arr = [[-0.03, -0.07, 0.29, 0.13, -0.23, 0.18, -0.14, -0.01, 0.26, 0.10, 0.17, 0.02, 0.11, 0.26], [0.25, -0.01, -0.16, -0.09, 0.08, 0.18, 0.26, 0.25, -0.09, 0.13, -0.04, 0.05, 0.06, 0.27], [0.07, 0.23, -0.07, -0.21, -0.12, 0.21, -0.12, 0.20, -0.14, 0.03, 0.14, -0.20, -0.09, 0.02], [-0.05, 0.30, -0.12, 0.16, 0.02, -0.19, 0.11, -0.21, -0.15, -0.15, 0.27, 0.28, -0.13, -0.12], [-0.03, 0.21, 0.12, 0.12, 0.00, 0.27, 0.24, 0.04, -0.05, -0.15, -0.06, -0.25, 0.06, 0.29], [0.22, -0.20, -0.17, 0.12, -0.01, 0.01, -0.20, 0.20, 0.00, -0.13, 0.26, 0.10, 0.17, 0.00], [-0.08, 0.19, -0.07, -0.22, 0.05, -0.23, -0.13, -0.21, 0.07, -0.13, 0.20, 0.16, -0.18, -0.09], [0.15, -0.21, 0.17, -0.10, -0.07, -0.14, -0.07, 0.02, -0.04, 0.24, 0.11, 0.19, 0.24, 0.12], [-0.10, 0.31, 0.12, 0.03, -0.19, 0.15, 0.09, -0.09, -0.22, 0.28, 0.31, -0.06, 0.11, 0.13], [-0.10, -0.08, 0.25, 0.02, 0.09, -0.03, 0.06, -0.13, 0.21, -0.24, 0.12, -0.14, -0.12, 0.02], [0.24, -0.10, 0.13, -0.14, 0.20, -0.18, 0.03, -0.05, -0.13, -0.01, -0.07, 0.31, -0.21, 0.02], [0.21, 0.22, -0.20, 0.18, -0.17, -0.03, -0.19, -0.05, -0.07, -0.22, -0.12, -0.24, -0.11, -0.11]]
Which number is the 1st entry in reading order?
Answer: -0.03
Which number is the entry just right of -0.25?
Answer: 0.06
The 2nd entry in reading order: -0.07
Which number is the entry just left of the smallest entry?
Answer: -0.06
The 3rd entry in reading order: 0.29
Which number is the entry just left of 0.08?
Answer: -0.09

Questions about the array below. Counting starts at 1.
1) Read off the entry in row 1 and column 2.
2) Read off the entry at row 2, column 1.
3) Read off the entry just right of 5.86.
4) Read off the entry at row 1, column 1.
5) Read off the entry directly below -22.21.
6) Read off the top-right entry.
7) Read off the entry at row 3, column 1.
8) Read off the entry just left of 45.41.
[[ -15.05 -121.38  -29.83  -28.13   -4.03    1.91]
 [ -68.59   -9.89   78.19  136.30  -95.86   81.21]
 [ -83.58   12.33   37.75  -19.11 -229.23   51.89]
 [  54.37 -187.23  -14.01   25.74  122.42 -108.67]
 [  74.40   56.24  -47.77   -3.97   46.42   31.48]
 [  32.35  -22.21 -187.74 -199.57   76.92  -17.39]
 [-149.36   45.41    3.04  140.78   -5.65   29.04]
 [-102.08  -65.42 -154.92 -144.24   98.86 -235.98]
 [ -43.09  167.18 -120.05    5.86  166.59   -8.01]]
1) -121.38
2) -68.59
3) 166.59
4) -15.05
5) 45.41
6) 1.91
7) -83.58
8) -149.36

Read these off the array that follows.
1) Find the entry just right of -25.
2) Find the entry just right of 32.
3) Find the top-left entry.
4) Find the entry in the top-right corner.
5) Find the entry directly above 1.
[[  5  -7 -12  51   5  -9  43 -20   4  -4  11  -8]
 [-22  -2  -2  51 -15   6  15 -25   9  19  20 -14]
 [ 32  10   1 -38  47   9  19 -38 -22  21 -16   4]]
1) 9
2) 10
3) 5
4) -8
5) -2

Read these off the array that follows.
1) What is the first entry in reading order?
2) What is the entry just left of the centre entry?
[[-40, 36, -14, -39, 9], [-2, -8, 8, 3, -1], [-40, -13, -36, -2, -51], [-2, 1, 2, -1, -1], [40, 10, 25, 6, 34], [7, -8, 3, 14, 14], [-32, 12, -12, -2, 32], [1, -1, 0, 1, -1], [-1, -1, 2, -1, 0], [-3, 1, 1, -2, -1], [-1, 0, 1, -1, 1]]
1) -40
2) -8

Questions about the table below.
1) Give the last entry, reading row by row.
2) Give the fourth entry in reading order.
3) Give the entry just right of the smallest entry.
4) Give the entry in the bottom-left corner.
5) Give the smallest entry.
6) Give the smallest entry in the first row.
7) Give the top entry of the column that holds the largest entry.
8) Give the entry just left of the smallest entry.
[[6, 7, 4, 15, 25, -16, 20, 20, 6, -8, -8, -8, 5, 27, 3],
 [18, -2, -8, 11, -30, 14, 9, 19, -9, 3, 18, -6, 10, 11, 13],
 [2, -5, -6, -11, 3, -3, -16, 0, 2, 10, 1, -1, 4, 6, 2],
 [5, -9, -9, 1, -24, 21, 13, 16, -8, 8, 12, -3, 1, 9, 7],
 [-10, -2, -9, -3, 3, -18, -32, 7, -10, 7, 0, 8, -11, 19, -1],
 [-1, 15, 20, -11, 8, -2, 18, -3, -4, 14, -14, 15, -15, -18, -14],
 [-3, 1, 6, 19, 34, -28, 29, 20, 1, -5, -7, -6, 6, 35, 0],
 [0, 4, 27, -12, -16, -14, -6, 28, 29, 14, -10, -6, -8, -32, -16],
 [-33, 7, -19, -29, 10, 0, -54, -2, -12, 0, -3, 5, -8, -3, -4],
 [17, 17, -1, 6, 2, 4, -13, 16, 8, -9, -6, -5, 0, 6, 5],
 [1, -5, 4, 13, -1, -17, -10, -1, 3, 11, -18, -23, 23, -18, -2],
 [9, -8, 1, 8, 16, 2, 15, -6, -3, 2, -8, 8, -9, -2, -18]]
1) -18
2) 15
3) -2
4) 9
5) -54
6) -16
7) 27
8) 0
